In the rows, 128 means zero.
Here are made-up elements, facts about them, and rows of numbers that follow some of those facts. Name the element behind each unnamed row.

How the elements are related:
k101 ξ k772; k107 ξ k26; k114 ξ k163; k114 ξ k929; k114 ξ k46; k114 ξ k903
k114 ξ k745; k114 ξ k987; k135 ξ k208; k135 ξ k835; k161 ξ k226; k161 ξ k519
k161 ξ k626; k161 ξ k451; k161 ξ k664; k176 ξ k28; k176 ξ k286; k176 ξ k661
k176 ξ k987; k176 ξ k454; k180 ξ k859; k180 ξ k28; k180 ξ k318; k180 ξ k471
k180 ξ k388; k187 ξ k41; k187 ξ k199; k187 ξ k499; k187 ξ k867; k187 ξ k883
k187 ξ k846; k212 ξ k527; k212 ξ k911; k212 ξ k720; k212 ξ k880; k212 ξ k451
k212 ξ k239; k244 ξ k318; k244 ξ k458; k258 ξ k664; k258 ξ k767; k269 ξ k772
k269 ξ k80; k279 ξ k802; k279 ξ k724; k279 ξ k388; k281 ξ k80; k281 ξ k928
k281 ξ k39; k281 ξ k708; k285 ξ k256; k285 ξ k880; k285 ξ k210; k292 ξ k318
k292 ξ k152; k292 ξ k867; k292 ξ k382; k300 ξ k425; k300 ξ k80; k300 ξ k822
k300 ξ k458; k360 ξ k59; k360 ξ k602; k373 ξ k28; k373 ξ k929; k373 ξ k434
k373 ξ k827; k396 ξ k226; k396 ξ k46; k396 ξ k193; k397 ξ k818; k397 ξ k451
k397 ξ k627; k431 ξ k185; k431 ξ k594; k431 ξ k388; k431 ξ k690; k437 ξ k751
k437 ξ k254; k437 ξ k958; k437 ξ k46; k437 ξ k286; k437 ξ k954; k437 ξ k664
k437 ξ k871; k464 ξ k720; k464 ξ k867; k464 ξ k745; k494 ξ k318; k502 ξ k457
k557 ξ k256; k557 ξ k751; k557 ξ k523; k557 ξ k91; k578 ξ k254; k578 ξ k358
k578 ξ k802; k578 ξ k142; k578 ξ k403; k578 ξ k987; k585 ξ k462; k585 ξ k537
k590 ξ k95; k590 ξ k531; k590 ξ k627; k597 ξ k256; k597 ξ k911; k597 ξ k903
k597 ξ k80; k617 ξ k163; k617 ξ k199; k617 ξ k80; k64 ξ k527; k64 ξ k186
k64 ξ k625; k675 ξ k660; k675 ξ k955; k675 ξ k903; k694 ξ k447; k694 ξ k720
k694 ξ k883; k698 ξ k447; k698 ξ k226; k711 ξ k519; k711 ξ k624; k759 ξ k329
k759 ξ k626; k759 ξ k210; k759 ξ k768; k774 ξ k204; k774 ξ k117; k774 ξ k434
k774 ξ k594; k789 ξ k338; k789 ξ k827; k81 ξ k519; k81 ξ k626; k81 ξ k822
k870 ξ k603; k870 ξ k745; k904 ξ k471; k904 ξ k802; k909 ξ k41; k909 ξ k751
k909 ξ k80; k909 ξ k239; k937 ξ k425; k937 ξ k449; k966 ξ k41; k966 ξ k846
k966 ξ k627; k100 χ k958; k135 χ k602; k142 χ k745; k159 χ k403; k161 χ k603
k176 χ k46; k186 χ k22; k204 χ k95; k208 χ k135; k212 χ k585; k234 χ k193
k269 χ k537; k279 χ k234; k285 χ k397; k318 χ k774; k328 χ k789; k329 χ k627
k348 χ k904; k358 χ k590; k360 χ k818; k379 χ k373; k382 χ k708; k39 χ k502
k397 χ k348; k403 χ k59; k437 χ k329; k447 χ k802; k451 χ k318; k46 χ k759
k462 χ k519; k471 χ k454; k494 χ k660; k502 χ k382; k531 χ k258; k585 χ k822
k587 χ k360; k59 χ k447; k590 χ k494; k594 χ k675; k602 χ k199; k603 χ k358
k626 χ k379; k627 χ k269; k64 χ k437; k661 χ k281; k664 χ k64; k675 χ k626
k70 χ k279; k711 χ k176; k751 χ k499; k759 χ k161; k767 χ k578; k768 χ k937
k774 χ k159; k789 χ k594; k80 χ k451; k818 χ k711; k835 χ k587; k909 χ k835
k91 χ k186; k929 χ k462; k937 χ k41; k95 χ k664; k958 χ k210; k966 χ k142
k114 λ k254; k114 λ k437; k114 λ k451; k114 λ k708; k117 λ k281; k117 λ k269
k159 λ k724; k159 λ k449; k159 λ k193; k163 λ k603; k163 λ k827; k163 λ k531
k163 λ k458; k187 λ k759; k187 λ k827; k187 λ k403; k204 λ k281; k204 λ k269
k204 λ k454; k210 λ k724; k22 λ k258; k22 λ k176; k22 λ k457; k22 λ k871
k234 λ k193; k239 λ k100; k239 λ k431; k239 λ k26; k239 λ k457; k249 λ k95
k249 λ k937; k249 λ k382; k249 λ k292; k28 λ k954; k286 λ k859; k286 λ k185
k318 λ k880; k329 λ k107; k329 λ k724; k348 λ k135; k348 λ k880; k348 λ k244
k348 λ k871; k348 λ k449; k360 λ k590; k379 λ k527; k379 λ k597; k379 λ k958
k379 λ k870; k425 λ k859; k425 λ k254; k471 λ k597; k471 λ k929; k471 λ k328
k494 λ k527; k494 λ k186; k494 λ k434; k494 λ k95; k537 λ k176; k537 λ k759
k557 λ k135; k557 λ k95; k557 λ k871; k587 λ k603; k59 λ k256; k59 λ k585
k59 λ k46; k59 λ k39; k594 λ k107; k594 λ k451; k594 λ k767; k594 λ k690
k626 λ k859; k626 λ k519; k626 λ k46; k660 λ k818; k660 λ k338; k698 λ k711
k698 λ k254; k698 λ k185; k720 λ k161; k720 λ k95; k720 λ k937; k745 λ k904
k745 λ k627; k745 λ k690; k751 λ k256; k751 λ k342; k751 λ k39; k774 λ k464
k774 λ k254; k774 λ k244; k789 λ k904; k789 λ k661; k789 λ k446; k798 λ k244
k798 λ k690; k80 λ k585; k80 λ k101; k80 λ k226; k80 λ k590; k80 λ k397
k81 λ k199; k835 λ k254; k846 λ k254; k846 λ k954; k846 λ k269; k867 λ k527
k867 λ k523; k867 λ k373; k867 λ k547; k867 λ k624; k867 λ k388; k903 λ k904
k903 λ k464; k903 λ k661; k91 λ k100; k91 λ k382; k911 λ k458; k928 λ k161
k928 λ k396; k928 λ k909; k928 λ k767; k928 λ k627; k932 λ k523; k932 λ k724
k955 λ k499; k955 λ k768; k955 λ k403; k987 λ k135; k987 λ k434; k987 λ k180
k987 λ k802; k987 λ k292; k995 λ k300; k995 λ k342

Known rows:
k798: [108 143 115 102 113 117 121 171 138 108 147 100 114  99 138 141 101  80
 123  98 114 115 114 124 135 113  91 110 117 143]
k690: [125 144 125  87 129 125 169 117 127 125 128  72 135 108 107  99  98 146
 164 110 122 120 133  98 106 127 124  87 135 147]
k39: [120 116 131 152 154 170 120  90 108 111  98 132 161 145 153 119 155 133
 130 149 148 138  99 135 120 201 158 134 174 131]
k135: [141 139 126 114 134 145 173 103 140 164 105 128 126 134  92 121 133 186
 141 109 112 100 179 136  90  85 144  95  96 132]
k80: [148  73 130 168 118 156  63 181 147 116 112 167  94 101 164 176 207  44
 118 123 131 126 111 143 139 184 124 152 181 108]
k578: [109 137 145 120 105 117 131 130 123 155 122 130 102 154 127 127 119 112
 119 166  72 145 129 100 128 132 153 159 116 126]
k358: [111 148 104 141 192 136 145 125 177 107 101 154 143 137 108 129 159  74
 123 146 166 107  67 155  87 131 158 146  74  81]
k603: [127 140 121 138 215 105 136  78 188  95 116 185 168 177  49 108 154  86
 143 165 192 127  68 153 101 122 154 156  98  75]
k258: [116 139 152 109 126  91 147 118 134 136 130 150 117 161  90 134 122 166
 144 157 127 119 162  95 135  89 129 150 117 111]
k675: [ 99  86 101 142 171 115 118 133  94 118 140 183 130 137 118 115 177 190
  88  78  46  84 170 150 103 171 142 193  81 112]
k774: [ 81 148 100  52  68 149  62 137 137 131  71 137  91 111 146 143 124  40
  93 104  60 121 163  93  95 103  76  31 138 164]
k204: [112 121  87 128 142 142  84 138 152  91 133 113 123 117 146 146 120  78
 100  93 122 142  97 137 138 130 125 137 140 170]
k867: [149  99 143 166  94 119 114 190 113 148 147 128 132  87 187 145 127 102
 112 131 150 113 109 161 160 102 109 123  89 115]
k547: [141 124 161 152 112 147 173 148 113 143 134 119 139 108 161 125 130 168
 154 155 161 128 137 135 122 140 149 117 104 110]
k176: [172 156 135  83 151 143 163 111 136 161 155 196 114 192  58 133 107 149
 144 134  96 110 127 158 137  91 194 127 136  94]
k625: [125 120 142 139 128 118 113 137 125 117 145 129 144 134 137 126 129 124
 136 153 146 141 116 127 146 150 131 146 132 128]
k929: [139 117 144 156 141 166 157 128 129 144 124 141 140 120 149 120 129 158
 132 140 148 131 133 138 110 141 170 118 106 124]
k425: [103 127 108 108 117 133 102 150 111 101 124  90 115 103 153 146 131  67
 119 110 114 129  84 117 146 142 101 138 168 143]
k285: [129 127 128 130 135 136 120 118 133 139 101 142 108 149 105 137 152 133
 111 129 104 127 135 133 129 128 134 141 143 123]

Name these rows:
No name comes twice in this set of rows, the named rows included.
[145  96 160 140  91  94 134 153 143 147 114 141  96 133  87 143 169 112
 145 129 114 112 124 106 123 134 112 161 152  88]  k617
[ 90 192 115  78 190 152 219  90 111 126  34 100 151 171  70 168 160 158
 144 121 150  43 106 150  93  40 175 124  86  72]  k161
[130 144 153 131 113  93 145 130 125 163 132 145 111 155 107 110 102 160
 144 174  90 133 170 103 131 111 144 148 116 108]  k431
[131  85 113 158 151 135 117 198  98 125 159 181 131  85 188 155 159 151
  84  87 120  89 155 186 131 143 152 171  47 110]  k379
[152 121 133 156 150 156 161 100 172 150 136  97 133 102 105 101 114 226
 142 104 169 141 177 132 106  88 167  92 110 172]  k95
[133 114 164 143  92 119 169 116 121 190 109 115 134 127 135 119 140 170
 130 158 107 126 134 131 121 127 124 117  94 106]  k870
[ 86 150 101 140 151 154 127  65 193 147  86  13  89 121  79 132 115 174
 112  75  87 166 131 101 105  76 145 124 168 233]  k437
[170 124 127 109 109 200 112 130  81 165 126 165 114 175 174 175 134 121
 106 120  66 129  93 173 180 153 170 144 196 126]  k360
[138 124 141 103  93  96 141 184 148 155 138 136  87 112 118 146 129 101
 123 114 100 101 156 128 132  58 113 146  84 110]  k557
[109 140 116  72 135 160 127  97 128 103  84  97 151 111 123 127 124 136
 123  96 137 115 145 114 100 125  95  30 148 168]  k451

Now the same elements, written a new way:
Some elements and their rows:
k531: [139 166 113  93 107 154 118 108 144 166 132 146 139 113 123 156 127 157
 112 118 148 142  97 171 103 148 143 154]
k258: [127 140 114 104 124 125 125 134 130 139 119 131 147 120 136 127 114 114
 119 109 120 117 115 106 107  98 120 126]
k135: [136 139 130 115 136 138 121 129 140 122 131 142 136 116 143 104 117 118
 111 112  94 125 117 134 121 129 120  93]
k987: [121 120 122 107 110 115 123 130 106 123 125 138 140 120 142 124 112 110
 112 129 153 140 150 106 159 101 147 127]
k176: [139 155 124 112 133 151 122 115 105 129 115 158 134 105 121  99 120 144
 114 123 136 120 104 143 106 127 117 104]
k602: [134 124 131 117 126 134 121 121 139 124 133 153 137 123 139 118 125 124
 112 126 120 139 130 140 139 140 138 110]
k279: [141 123 137 106 132 134 124 120 125 122 133 161 139 111 131  97 115 110
 107 126 138 130 129 130 138 129 129 108]
k70: [137 123 135 114 131 136 121 122 135 124 132 151 139 119 137 113 123 125
 110 126 131 134 129 138 135 139 136 110]
k457: [126 144 110 110 120 118 124 129 130 132 124 136 143 130 142 140 114 125
 122 113  88 127 120 116 111 106 130 122]
k694: [131 118 128 102 130 129 126 132 126 129 120 133 140 127 133 118 117 121
 117 121 134 130 136 102 119  99 135 142]
k909: [137 135 136 111 150 153 121 136 120 128 127 137 137 117 134  96 120 128
 109 118 109 134 123 126 115 124 115  86]
k597: [127 138 118 111 131 130 124 149 117 127 119 123 148 125 140 105 110 100
 116 108  84 126 125  88 106  89 111 102]
k101: [146 115 120 114 150 111 133 132 136 137 129 163 167 154 120 130 136 156
 128 126 133 102 127  86  54 130 137 123]
k244: [131 132 121 107 131 122 125 138 116 127 125 140 147 131 136 113 110 110
 118 117  87 131 128  93 104  92 122 119]
k458: [131 164 101  92  88 125 117 116 127 171 127 146 154 121 113 172 118 141
 123 122 133 147  99 135  93 115 146 171]
k210: [119 111 134 114 110 119 123 138 122 125 122 133 142 125 138 124 116 105
 118 130 137 139 155 112 161 107 148 133]
k708: [129 131 118 115 128 122 125 141 124 131 128 139 151 138 135 123 122 117
 120 121 100 130 134  94 102 113 130 109]
k204: [134 103 146 114 129 124 122 121 122 113 136 167 134 119 143 104 117 111
 107 138 147 137 155 135 166 149 147 117]
k660: [140  64  57 108  80 204  98  92 201  41 118 148  98 196  98 138 142  16
 129 149 217 198 122  54 159  37 120 140]

Which element is each row?
No name comes twice in this set of rows, the named rows included.
[121 120 130 106 105 126 122 133 115 136 122 130 139 123 135 128 116 109
 116 129 141 148 148 113 152 103 152 142]  k239
[133 164 100  87 101 135 121 117 131 171 126 134 146 123 124 165 119 149
 120 114 132 144 103 130  84 108 145 171]  k499
[155 115 132 112 168 135 133 123 150 135 133 162 155 138 123 113 148 172
 114 124 157  96 125 120  65 164 132 105]  k397
[153 119 134 117 161 129 130 120 151 126 135 173 157 137 128 115 140 167
 118 125 132 102 121 125  78 160 131 104]  k585
[123 111 138 114 109 116 121 138 115 126 126 136 144 128 135 114 113 102
 120 134 117 146 149 102 154 105 148 134]  k928
[124 139 111 112 127 126 125 138 121 133 123 124 143 130 140 131 121 124
 118 113 104 130 132 103 111 104 129 117]  k880
[136 125 128 114 123 136 124 122 126 121 133 158 138 115 132 113 126 130
 108 126 155 127 133 133 142 140 134 104]  k142
[132 122 111 118 137 113 131 133 135 131 127 145 156 144 133 139 135 149
 125 118 135 106 135  97  87 125 136 116]  k519
[138 145 128 130 102 144 128 125 131 107 126 167 148 124 130 102 134 103
  99 120 153 128 137 133 142 145 131 128]  k358
[132 142 111 103 124 114 126 130 119 130 123 143 146 125 139 121 104 113
 119 112  93 130 113 101 105  93 119 126]  k431
[137 147 122 112 133 145 124 131 122 126 135 138 134 124 142 114 119 131
 105 116  97 148 127 130 117 133 128  93]  k382
[124 127 125  97  95 111 120 118 131 144 124 145 141 120 134 150 110 111
 118 132 138 137 130 136 146 108 155 173]  k537
[141 117 110 117 148 109 136 125 138 133 126 159 162 151 125 146 146 175
 126 123 162  98 132  90  58 140 138 122]  k226
[158 133 138 126 150 137 137 129 156 119 127 173 164 147 123 103 155 153
 108 119 148  92 129 117  70 168 129 133]  k590

Now the same elements, written a new way:
Some elements and their rows:
k995: [145 129 145 146 160 168 143 123 110 145 144 137 143]
k531: [129 130 129 110 112 116 136 137 117 106 113 124 120]
k928: [137 148 135 149 160 138 146 169 127 141 118 141 133]
k373: [ 86 121 107 118 108 123 138 126 141 109 141 115 136]
k602: [117 133 124 111 104 118 132 132 128 114 118 122 124]
k95: [153 127 132 123 119 116 169 141 136 104 107 117 139]
k396: [118 114 113 124 122 116 139 129 133 110 137 100 120]
k431: [ 98 117 114 124 111 119 140 117 133 100 136 130 129]
k425: [ 87 175 125 171 177 152  99 107  92 151  89 126 104]
k660: [154 168 129 155 137 164 124 164 169 139 149 158 100]
k590: [146 137 124 125 110 139 126 129 174  90 153 142  82]
k358: [169 127 129 115  80 171 116  95 141 127 165 136  95]
k578: [ 95 116 104 127 109 124 135 125 140 116 148 106 126]
k388: [135 112 128 116  84 116 113  94 139 142 119 147 142]
k745: [157 139 141 152 151 138 121 134 149 175 121 141 156]
k625: [120 134 124 111 110 119 129 136 127 111 118 114 124]
k239: [142 149 137 147 166 136 141 175 126 143 118 128 130]
k597: [117 114 122 119 130 114 136 130 138 104 136 102 123]
k176: [139 135  99 131 111 103 132 121 126 103 174 142 115]

Which element is each row?
No name comes twice in this set of rows, the named rows included.
[ 61 160 102 149 125 135  75  49  77 149  88  79  77]  k254
[164 157 126 168 144 161 153 154 174 122 145 177 104]  k494
[ 56  65 137  97  98 135  68 241 106 149 154 173 112]  k724
[173 119 160 140 156 168 145 137  96 148 111 135 137]  k80
[155 134 116 128 121 120 133 129 162  98 164 121  92]  k161
[152 138 114 125 124 114 129 126 148  97 161 133  98]  k759
[140 131 135 160 137 141 115 106 129 175 111 159 144]  k28
[163 134 135 147 137 171 154 130 113 163 140 131 150]  k987
[111 128 133 151 160 147 130 178 126 147 128 151 131]  k234
[124 177 119 172 183 114  58  52  77 171 128 169 116]  k835
[ 86 148 122 173 188 145 107 108 107 143 111 110 105]  k698

